Here is a tiny trained network, its code and every weight. The questions are about switching its units off for an input and a class, where a switched-off unit gives its printed mean instead of its output.

import numpy as np


def w(rows, s, z=0):
    codes = np.array(rows[::2]) - 128.0
    scale = np.full(codes.shape[1], s)
    scale[-1] = z or s
    return codes * scale


def f(y):
    return y / 2 * (1 + np.tanh(0.7978845608 * (y + 0.044715 * y**3)))


def log_softmax(a):
    a = a - a.max(-1, keepdims=True)
    return a - np.log(np.exp(a).sum(-1, keepdims=True))


def net(x, mask):
    res = np.array(x, float).reshape(1, 3) / 4 @ E
    y = f(res @ A[0][:, :-1].T + A[0][:, -1])
    res = res + np.where(mask, y, B[0][:, -1]) @ B[0][:, :-1]
    return log_softmax(res[-1] @ U[:, :-1].T + U[:, -1])


A, B = {}, {}
E = w([
[87,155,215],'x0',
[227,207,169],'x1',
[141,5,147],'x2',
],0.012)
A[0] = w([
[233,125,176,20],'neuron 1',
[162,208,119,76],'neuron 2',
[111,146,92,78],'neuron 3',
[139,157,135,117],'neuron 4',
[157,150,119,110],'neuron 5',
[97,138,143,102],'neuron 6',
[155,184,120,103],'neuron 7',
[136,120,115,142],'neuron 8',
[136,128,143,84],'neuron 9',
[92,155,208,80],'neuron 10',
[198,118,166,69],'neuron 11',
[101,138,183,183],'neuron 12',
[115,141,157,91],'neuron 13',
[148,136,67,208],'neuron 14',
[152,176,125,82],'neuron 15',
[83,156,226,114],'neuron 16',
[95,131,191,197],'neuron 17',
[160,95,159,85],'neuron 18',
[117,95,121,202],'neuron 19',
[169,111,34,237],'neuron 20',
[126,104,163,51],'neuron 21',
[30,254,40,184],'neuron 22',
[172,134,80,135],'neuron 23',
[140,97,97,155],'neuron 24',
[81,56,127,169],'neuron 25',
[81,158,235,94],'neuron 26',
[38,130,91,169],'neuron 27',
[87,152,196,126],'neuron 28',
[172,98,20,169],'neuron 29',
[249,125,180,2],'neuron 30',
[119,145,203,54],'neuron 31',
[103,102,206,91],'neuron 32',
[135,150,132,103],'neuron 33',
[126,105,133,117],'neuron 34',
[107,101,160,49],'neuron 35',
[160,194,121,88],'neuron 36',
[166,218,117,119],'neuron 37',
[137,155,122,132],'neuron 38',
[143,117,93,143],'neuron 39',
],0.018,0.0049)
B[0] = w([
[185,66,185,173],'neuron 1',
[69,189,95,193],'neuron 2',
[161,130,147,141],'neuron 3',
[111,149,134,149],'neuron 4',
[136,161,138,147],'neuron 5',
[115,106,135,138],'neuron 6',
[104,187,118,174],'neuron 7',
[134,135,116,133],'neuron 8',
[123,120,134,127],'neuron 9',
[58,137,132,169],'neuron 10',
[180,104,173,156],'neuron 11',
[85,88,110,160],'neuron 12',
[103,118,138,138],'neuron 13',
[189,189,137,167],'neuron 14',
[97,163,117,164],'neuron 15',
[39,123,109,182],'neuron 16',
[89,66,128,165],'neuron 17',
[151,92,141,141],'neuron 18',
[122,125,78,156],'neuron 19',
[172,226,73,191],'neuron 20',
[122,84,118,134],'neuron 21',
[244,2,224,253],'neuron 22',
[178,150,159,156],'neuron 23',
[140,146,88,152],'neuron 24',
[58,117,25,188],'neuron 25',
[30,131,114,185],'neuron 26',
[170,81,175,188],'neuron 27',
[66,104,116,168],'neuron 28',
[146,195,35,192],'neuron 29',
[198,42,180,179],'neuron 30',
[80,124,146,157],'neuron 31',
[123,51,124,155],'neuron 32',
[118,147,136,140],'neuron 33',
[120,110,103,136],'neuron 34',
[105,70,85,139],'neuron 35',
[89,188,109,182],'neuron 36',
[87,227,98,207],'neuron 37',
[127,155,131,148],'neuron 38',
[144,146,100,144],'neuron 39',
],0.036,0.022)
U = w([
[255,105,100,180],'0',
[21,199,43,147],'1',
[72,21,199,202],'2',
[55,80,86,2],'3',
[115,210,123,62],'4',
],0.0092,0.007)

Each question gives the input, the list of numbers given to net, and the class t.
The units are the neurons (one row each of A and B). Each row of codes is followed by its name. A weight is (code - 128) times the scale printed after its matrix; where a second scale follows, it is the last column's (A, B and U).
mask holds one flag per neuron, in row order. A switched-off neuron (its flag False) gives its mean, the last column of its row in B, instead of its output. The means were averaged over made-up inputs and are rounded, as every weight is.
A unit's drop is (log p(t) with every unit on - log p(t) with that unit switched off) / (log p(t) with every unit on - log p(t) with every unit switched off).
most important unit: the unit with the biggest drop
top k neurons: the k neurons with the biggest drops, biggest first
drop when u is switched off: that unit's drop, to one decimal
input [8,-7,6], class 3: most important unit : neuron 25
input [4,-1,2], class 3: top 4 neurons : neuron 22; neuron 37; neuron 20; neuron 30
input [1,1,7], class 2: top 2 neurons : neuron 29; neuron 37
input [6,-7,8], class 3: top 2 neurons : neuron 25; neuron 22
input [8,-5,3], class 3: top 2 neurons : neuron 22; neuron 25
input [-3,1,-5], class 4: top 3 neurons : neuron 37; neuron 30; neuron 2
input [8,-1,4], class 3: top 3 neurons : neuron 22; neuron 32; neuron 37
input [-2,2,0], class 4: top 3 neurons : neuron 22; neuron 27; neuron 25
input [-7,-7,0], class 0: top 2 neurons : neuron 27; neuron 37
input [-3,6,0], class 4: top 3 neurons : neuron 22; neuron 37; neuron 2
input [-2,4,0], class 4: top 2 neurons : neuron 22; neuron 27
input [-5,1,-8], class 4: top 2 neurons : neuron 37; neuron 2
input [6,-1,2], class 3: top 3 neurons : neuron 22; neuron 37; neuron 30
input [4,-2,5], class 3: top 3 neurons : neuron 22; neuron 25; neuron 37
input [-4,6,-7], class 4: most important unit : neuron 37
input [-4,-2,0], class 0: top 4 neurons : neuron 37; neuron 2; neuron 26; neuron 16
input [1,0,3], class 3: top 2 neurons : neuron 22; neuron 37
input [7,-3,5], class 3: drop when neuron 25 is switched off : 0.4
input [5,7,4], class 2: drop when neuron 20 is switched off : 0.0
input [2,0,-7], class 2: drop when neuron 22 is switched off : 5.6
input [-7,7,-7], class 4: drop when neuron 37 is switched off : 0.1
